Below are the code and all the weights of a small trained network. Each question names an input and a class and asks about switching units off, where a switched-off unit gives its printed mean instead of its output.

import numpy as np


def w(rows, s, z=0):
    codes = np.array(rows[::2]) - 128.0
    scale = np.full(codes.shape[1], s)
    scale[-1] = z or s
    return codes * scale


def norm(h):
    return h / np.sqrt((h * h).mean(-1, keepdims=True) + 1e-5)


def f(y):
    return np.maximum(y, 0)


def log_softmax(a):
    a = a - a.max(-1, keepdims=True)
    return a - np.log(np.exp(a).sum(-1, keepdims=True))


def net(x, mask):
    res = np.array(x, float).reshape(1, 8) / 4 @ E
    u = 0
    for l in range(4):
        y = f(norm(res) @ A[l][:, :-1].T + A[l][:, -1])
        res = res + np.where(mask[u : u + 8], y, B[l][:, -1]) @ B[l][:, :-1]
        u += 8
    return log_softmax(norm(res)[-1] @ U[:, :-1].T + U[:, -1])


A, B = {}, {}
E = w([
[133,151,126,138,146,121,140],'x0',
[121,154,113,142,152,120,141],'x1',
[129,157,121,141,149,122,140],'x2',
[133,147,131,134,135,117,138],'x3',
[213,120,62,167,31,201,146],'x4',
[137,126,120,125,155,158,111],'x5',
[225,132,29,85,130,46,37],'x6',
[27,254,104,32,69,197,67],'x7',
],0.0065)
A[0] = w([
[125,47,169,113,253,2,39,119],'L0N1',
[155,98,186,134,205,179,157,80],'L0N2',
[216,164,91,137,86,73,47,4],'L0N3',
[74,91,211,84,204,151,188,89],'L0N4',
[137,196,74,133,131,103,6,17],'L0N5',
[93,204,126,9,55,76,47,63],'L0N6',
[101,32,192,252,146,160,234,79],'L0N7',
[189,34,180,154,159,106,87,124],'L0N8',
],0.0068,0.0026)
B[0] = w([
[130,159,192,166,45,66,48,254],'L0N1',
[157,114,68,162,87,147,144,174],'L0N2',
[104,75,75,139,150,89,185,194],'L0N3',
[24,50,188,148,228,128,158,201],'L0N4',
[123,176,111,109,93,117,193,191],'L0N5',
[130,139,115,91,140,143,197,231],'L0N6',
[254,131,73,115,124,181,160,246],'L0N7',
[148,217,49,94,142,63,138,213],'L0N8',
],0.0088,0.0065)
A[1] = w([
[126,88,125,103,150,79,123,134],'L1N1',
[175,32,122,206,141,103,131,168],'L1N2',
[144,132,163,66,171,96,145,45],'L1N3',
[126,162,156,164,74,196,132,77],'L1N4',
[227,91,62,116,89,176,139,71],'L1N5',
[59,123,228,104,156,87,122,254],'L1N6',
[154,93,100,159,175,124,136,75],'L1N7',
[254,170,133,137,68,116,126,203],'L1N8',
],0.0098,0.0032)
B[1] = w([
[124,166,60,161,203,155,110,154],'L1N1',
[102,115,202,1,198,56,101,207],'L1N2',
[154,167,146,82,121,144,99,143],'L1N3',
[115,137,179,167,90,160,30,155],'L1N4',
[73,151,93,112,124,97,183,234],'L1N5',
[155,93,43,104,123,168,177,203],'L1N6',
[95,100,143,88,156,120,68,160],'L1N7',
[149,195,133,53,76,226,153,254],'L1N8',
],0.0094,0.0096)
A[2] = w([
[170,72,170,163,171,63,152,4],'L2N1',
[125,116,52,92,117,131,67,101],'L2N2',
[145,112,85,94,168,154,112,191],'L2N3',
[78,152,122,166,172,121,134,151],'L2N4',
[254,109,167,137,56,49,33,218],'L2N5',
[105,154,164,101,179,100,155,159],'L2N6',
[72,164,230,182,30,165,151,135],'L2N7',
[169,215,120,23,105,99,121,116],'L2N8',
],0.0085,0.0015)
B[2] = w([
[68,125,171,191,221,24,109,139],'L2N1',
[62,78,171,152,139,97,109,157],'L2N2',
[122,98,169,63,96,154,166,165],'L2N3',
[131,119,118,137,72,145,155,136],'L2N4',
[224,187,105,217,62,207,129,161],'L2N5',
[254,15,142,137,78,136,132,162],'L2N6',
[177,121,31,247,154,135,84,151],'L2N7',
[102,88,205,147,203,98,122,251],'L2N8',
],0.0081,0.013)
A[3] = w([
[71,169,78,51,118,86,104,186],'L3N1',
[90,189,126,45,89,73,124,67],'L3N2',
[106,116,138,104,140,107,119,87],'L3N3',
[144,224,109,182,143,102,136,91],'L3N4',
[136,96,103,114,93,254,183,252],'L3N5',
[151,97,182,48,172,62,107,121],'L3N6',
[185,146,72,133,146,124,170,95],'L3N7',
[168,156,89,198,123,170,54,69],'L3N8',
],0.0097,0.0018)
B[3] = w([
[133,85,110,182,139,148,173,205],'L3N1',
[107,108,190,96,174,109,47,208],'L3N2',
[138,98,157,163,90,97,110,153],'L3N3',
[95,73,57,189,65,168,95,163],'L3N4',
[156,218,109,128,59,49,161,254],'L3N5',
[90,85,131,231,186,196,44,247],'L3N6',
[68,91,127,101,97,138,144,172],'L3N7',
[176,136,164,254,87,96,26,170],'L3N8',
],0.0091,0.0089)
U = w([
[101,28,164,161,230,151,119,80],'0',
[88,135,93,97,107,171,236,252],'1',
[139,155,115,252,96,155,92,35],'2',
],0.012,0.00036)

Each question gives the input, the list of numbers given to net, and the class t.
The units are the neurons (one row each of A and B). Each row of codes is followed by its name. A weight is (code - 128) times the scale printed after its matrix; where a second scale follows, it is the last column's (A, B and U).
mask holds one flag per neuron, layer by layer. A switched-off neuron (its flag False) gives its mean, the last column of its row in B, instead of its output. The means were averaged over made-up inputs and are rounded, as every weight is.
A unit's drop is (log p(t) with every unit on - log p(t) with that unit switched off) / (log p(t) with every unit on - log p(t) with every unit switched off).
The circuit of an input: a set's keep is (log p(t) with only the set's units on - log p(t) with every unit switched off) / (log p(t) with every unit on - log p(t) with every unit switched off). Starting from the 12 units with the biggest drops (on a tie, the unit counted first), units are removed one at a time, each time the one whose removal leaves the highest keep (on an exact tie, the one counted first), for as long as the keep stays at least 0.8.
circuit, biggest first: the units of the circuit, biggest drop first
most important unit: the unit with the biggest drop
k most important neurons: the k neurons with the biggest drops, biggest first
k most important neurons of layer l: the k neurons of layer l with the biggest drops, biggest first
drop of u: that unit's drop, to one decimal
input [0,3,-7,-5,1,1,4,1], class 1: 2 most important neurons of layer 1 : [L1N2; L1N7]
input [-2,-6,8,-7,-5,1,2,-4], class 2: most important unit : L0N1
input [-2,-8,-7,-4,0,6,7,4], class 0: 3 most important neurons : [L0N7; L1N6; L3N2]
input [0,-8,-2,7,-4,3,2,-8], class 2: circuit, biggest first : [L0N1; L2N5]
input [-4,-2,6,3,1,4,-7,-4], class 1: 2 most important neurons : [L0N7; L0N2]
input [-6,4,0,0,6,-3,0,-8], class 1: 4 most important neurons : [L0N7; L1N8; L0N4; L0N8]
input [-8,5,2,-3,-2,-6,2,-8], class 2: 3 most important neurons : [L0N1; L2N5; L0N8]
input [7,1,-4,2,8,0,3,0], class 0: 3 most important neurons : [L0N3; L1N2; L0N7]
input [-8,-5,8,-8,5,-4,4,0], class 0: 3 most important neurons : [L0N3; L0N7; L1N6]
input [-6,3,-3,-1,8,-7,0,-3], class 1: 3 most important neurons : [L1N8; L0N4; L0N7]
input [-5,0,6,-7,0,-6,5,3], class 0: 3 most important neurons : [L0N7; L1N8; L1N6]
input [-3,5,-6,0,8,0,-3,0], class 1: 4 most important neurons : [L0N1; L1N5; L1N8; L0N7]
input [5,4,4,-1,-2,-6,1,-7], class 2: 4 most important neurons : [L0N1; L2N5; L0N8; L1N6]
input [-4,6,2,-6,5,3,0,-2], class 1: circuit, biggest first : [L1N5]
input [-4,8,-3,7,7,3,5,-1], class 0: 2 most important neurons : [L0N3; L0N7]
input [3,3,1,8,-2,1,4,5], class 0: 2 most important neurons : [L0N7; L1N8]
input [-6,-2,0,2,8,6,1,-3], class 0: 3 most important neurons of layer 1 : [L1N2; L1N6; L1N7]
input [-5,-3,0,6,7,-2,-4,-6], class 1: drop of L0N7 : 0.4
input [5,5,-6,7,-2,-1,3,-5], class 2: drop of L0N1 : 2.0
input [-2,1,-7,2,-5,-8,2,6], class 0: most important unit : L1N8
input [-6,1,2,-1,-5,8,8,-2], class 2: drop of L0N1 : 1.3
